Below are the code and all the weights of a small trained network. Each question names an input and a class and asks about switching units off, where a switched-off unit gives its printed mean instead of its output.

import numpy as np


def w(rows, s, z=0):
    codes = np.array(rows[::2]) - 128.0
    scale = np.full(codes.shape[1], s)
    scale[-1] = z or s
    return codes * scale


def norm(h):
    return h / np.sqrt((h * h).mean(-1, keepdims=True) + 1e-5)


def f(y):
    return y / 2 * (1 + np.tanh(0.7978845608 * (y + 0.044715 * y**3)))


def log_softmax(a):
    a = a - a.max(-1, keepdims=True)
    return a - np.log(np.exp(a).sum(-1, keepdims=True))


def net(x, mask):
    res = np.array(x, float).reshape(1, 5) / 4 @ E
    u = 0
    for l in range(4):
        y = f(norm(res) @ A[l][:, :-1].T + A[l][:, -1])
        res = res + np.where(mask[u : u + 5], y, B[l][:, -1]) @ B[l][:, :-1]
        u += 5
    return log_softmax(norm(res)[-1] @ U[:, :-1].T + U[:, -1])


A, B = {}, {}
E = w([
[76,171,104,90,28,254,47,99,139],'x0',
[192,107,132,106,72,186,219,115,123],'x1',
[143,131,72,25,102,93,107,252,116],'x2',
[227,165,189,160,122,132,77,147,123],'x3',
[140,170,97,124,222,212,142,162,154],'x4',
],0.0078)
A[0] = w([
[74,166,115,140,164,68,33,137,172,8],'0.n0',
[2,210,157,171,189,58,56,150,126,87],'0.n1',
[102,90,141,80,119,122,62,211,95,2],'0.n2',
[115,114,158,100,117,132,122,135,150,247],'0.n3',
[136,196,113,127,202,176,136,86,138,172],'0.n4',
],0.0058,0.0068)
B[0] = w([
[155,151,121,12,176,104,71,56,167,131],'0.n0',
[166,29,149,82,156,156,53,91,150,188],'0.n1',
[48,56,255,168,124,179,81,124,93,120],'0.n2',
[116,118,97,233,133,74,157,142,163,253],'0.n3',
[88,92,181,155,87,118,140,185,153,187],'0.n4',
],0.0093,0.0052)
A[1] = w([
[101,143,123,34,134,116,130,223,33,55],'1.n0',
[178,102,183,57,99,171,188,96,85,41],'1.n1',
[166,53,146,95,88,185,191,150,91,79],'1.n2',
[237,235,220,136,145,117,75,142,109,2],'1.n3',
[138,159,118,102,255,223,131,177,93,158],'1.n4',
],0.0076,0.0049)
B[1] = w([
[132,49,186,167,144,202,137,133,59,192],'1.n0',
[119,124,129,92,178,107,51,87,153,107],'1.n1',
[160,147,180,44,190,90,41,91,166,170],'1.n2',
[179,10,25,130,89,183,94,140,135,205],'1.n3',
[82,127,188,90,59,83,151,162,228,255],'1.n4',
],0.013,0.002)
A[2] = w([
[6,108,95,54,178,84,183,127,111,141],'2.n0',
[213,125,152,32,102,174,246,51,149,97],'2.n1',
[178,141,140,87,130,129,63,254,58,85],'2.n2',
[7,103,93,43,168,138,216,80,101,1],'2.n3',
[131,82,160,115,49,46,133,81,32,42],'2.n4',
],0.0072,0.0073)
B[2] = w([
[230,94,123,124,98,155,107,145,138,255],'2.n0',
[87,110,150,109,207,128,6,123,171,175],'2.n1',
[134,77,142,149,131,162,147,73,105,184],'2.n2',
[217,37,42,160,98,211,70,110,158,146],'2.n3',
[108,114,186,115,93,127,112,219,204,170],'2.n4',
],0.013,0.0035)
A[3] = w([
[85,106,119,54,210,116,5,133,97,98],'3.n0',
[128,106,129,98,12,15,80,93,73,28],'3.n1',
[200,108,107,120,190,43,173,164,143,253],'3.n2',
[134,89,161,1,123,145,136,204,31,169],'3.n3',
[67,211,87,89,41,229,50,120,95,17],'3.n4',
],0.008,0.004)
B[3] = w([
[135,193,132,96,122,170,66,43,155,182],'3.n0',
[133,163,157,89,130,193,189,186,227,164],'3.n1',
[94,200,87,80,100,153,103,104,85,255],'3.n2',
[71,100,179,226,191,116,148,31,119,176],'3.n3',
[184,158,76,132,234,4,203,170,64,178],'3.n4',
],0.013,0.0073)
U = w([
[121,132,160,65,192,102,37,31,188,37],'0',
[64,77,218,248,154,193,177,62,56,225],'1',
[73,137,177,100,67,127,184,230,226,176],'2',
[147,210,43,115,185,38,186,145,46,91],'3',
[219,29,26,151,71,198,97,142,124,95],'4',
[63,184,117,141,60,185,118,119,108,253],'5',
],0.018,0.0049)

Each question gives the input, the list of numbers given to net, and the class t.
The units are the neurons (one row each of A and B). Each row of codes is followed by its name. A weight is (code - 128) times the scale printed after its matrix; where a second scale follows, it is the last column's (A, B and U).
mask holds one flag per neuron, layer by layer. A switched-off neuron (its flag False) gives its mean, the last column of its row in B, instead of its output. The means were averaged over made-up inputs and are rounded, as every weight is.
A unit's drop is (log p(t) with every unit on - log p(t) with that unit switched off) / (log p(t) with every unit on - log p(t) with every unit switched off).
The circuit of an input: a set's keep is (log p(t) with only the set's units on - log p(t) with every unit switched off) / (log p(t) with every unit on - log p(t) with every unit switched off). Starting from the 12 units with the biggest drops (on a tie, the unit counted first), units are removed one at a time, each time the one whose removal leaves the highest keep (on an exact tie, the one counted first), for as long as the keep stays at least 0.8.
units of the circuit, in order: the units of the circuit, biggest drop first
k most important neurons: the k neurons with the biggest drops, biggest first
k most important neurons of layer l: the k neurons of layer l with the biggest drops, biggest first
drop of u: that unit's drop, to one decimal
input [8,6,-7,-6,8], class 2: 2 most important neurons : [3.n3; 1.n4]
input [-5,6,1,-4,4], class 0: units of the circuit, in order : [2.n1]
input [-7,2,-3,7,0], class 3: 2 most important neurons : [3.n2; 2.n0]
input [-8,-3,-6,-1,-7], class 3: units of the circuit, in order : [3.n2; 3.n3]
input [-6,3,6,-8,4], class 4: 2 most important neurons : [2.n0; 2.n3]
input [3,-7,8,6,-5], class 1: units of the circuit, in order : [1.n0; 3.n3]
input [-1,-5,6,3,2], class 1: 2 most important neurons : [1.n0; 3.n3]
input [6,-1,5,4,5], class 3: 2 most important neurons of layer 3 : [3.n4; 3.n1]
input [-2,5,3,-4,-4], class 0: 2 most important neurons : [1.n2; 2.n1]
input [0,-7,2,-8,7], class 4: 3 most important neurons of layer 2 : [2.n0; 2.n3; 2.n1]
input [6,-5,7,2,0], class 1: 3 most important neurons : [1.n0; 2.n2; 3.n3]
input [-8,3,-5,4,-4], class 3: 2 most important neurons : [3.n2; 3.n3]
input [-7,-5,-4,-2,2], class 3: 2 most important neurons : [2.n1; 3.n2]
input [3,-5,5,-6,8], class 2: units of the circuit, in order : [1.n4]
input [3,7,5,-7,5], class 0: 2 most important neurons : [1.n2; 2.n1]
input [-5,-1,6,-4,5], class 1: 2 most important neurons : [1.n0; 3.n3]
input [8,0,1,-7,8], class 2: 2 most important neurons : [1.n4; 3.n2]
input [3,8,-3,7,-5], class 0: 2 most important neurons : [2.n1; 1.n2]
input [-2,-4,1,5,-3], class 4: 2 most important neurons : [1.n3; 2.n1]
input [0,1,7,-3,7], class 1: units of the circuit, in order : [3.n3]
input [5,2,-5,-7,1], class 4: 2 most important neurons : [2.n3; 3.n3]
input [-4,-1,8,3,7], class 1: units of the circuit, in order : [1.n0; 3.n3]
input [7,-6,-2,6,-3], class 3: 2 most important neurons of layer 2 : [2.n1; 2.n0]
input [-2,4,4,-7,5], class 4: 2 most important neurons of layer 2 : [2.n3; 2.n0]
input [4,7,-5,5,7], class 0: 3 most important neurons of layer 2 : [2.n1; 2.n4; 2.n0]
input [-5,-6,-6,8,8], class 2: 2 most important neurons of layer 3 : [3.n3; 3.n0]
input [5,0,-2,-5,-1], class 3: units of the circuit, in order : [3.n4]
input [4,0,8,-7,-3], class 1: drop of 3.n3 : 0.4
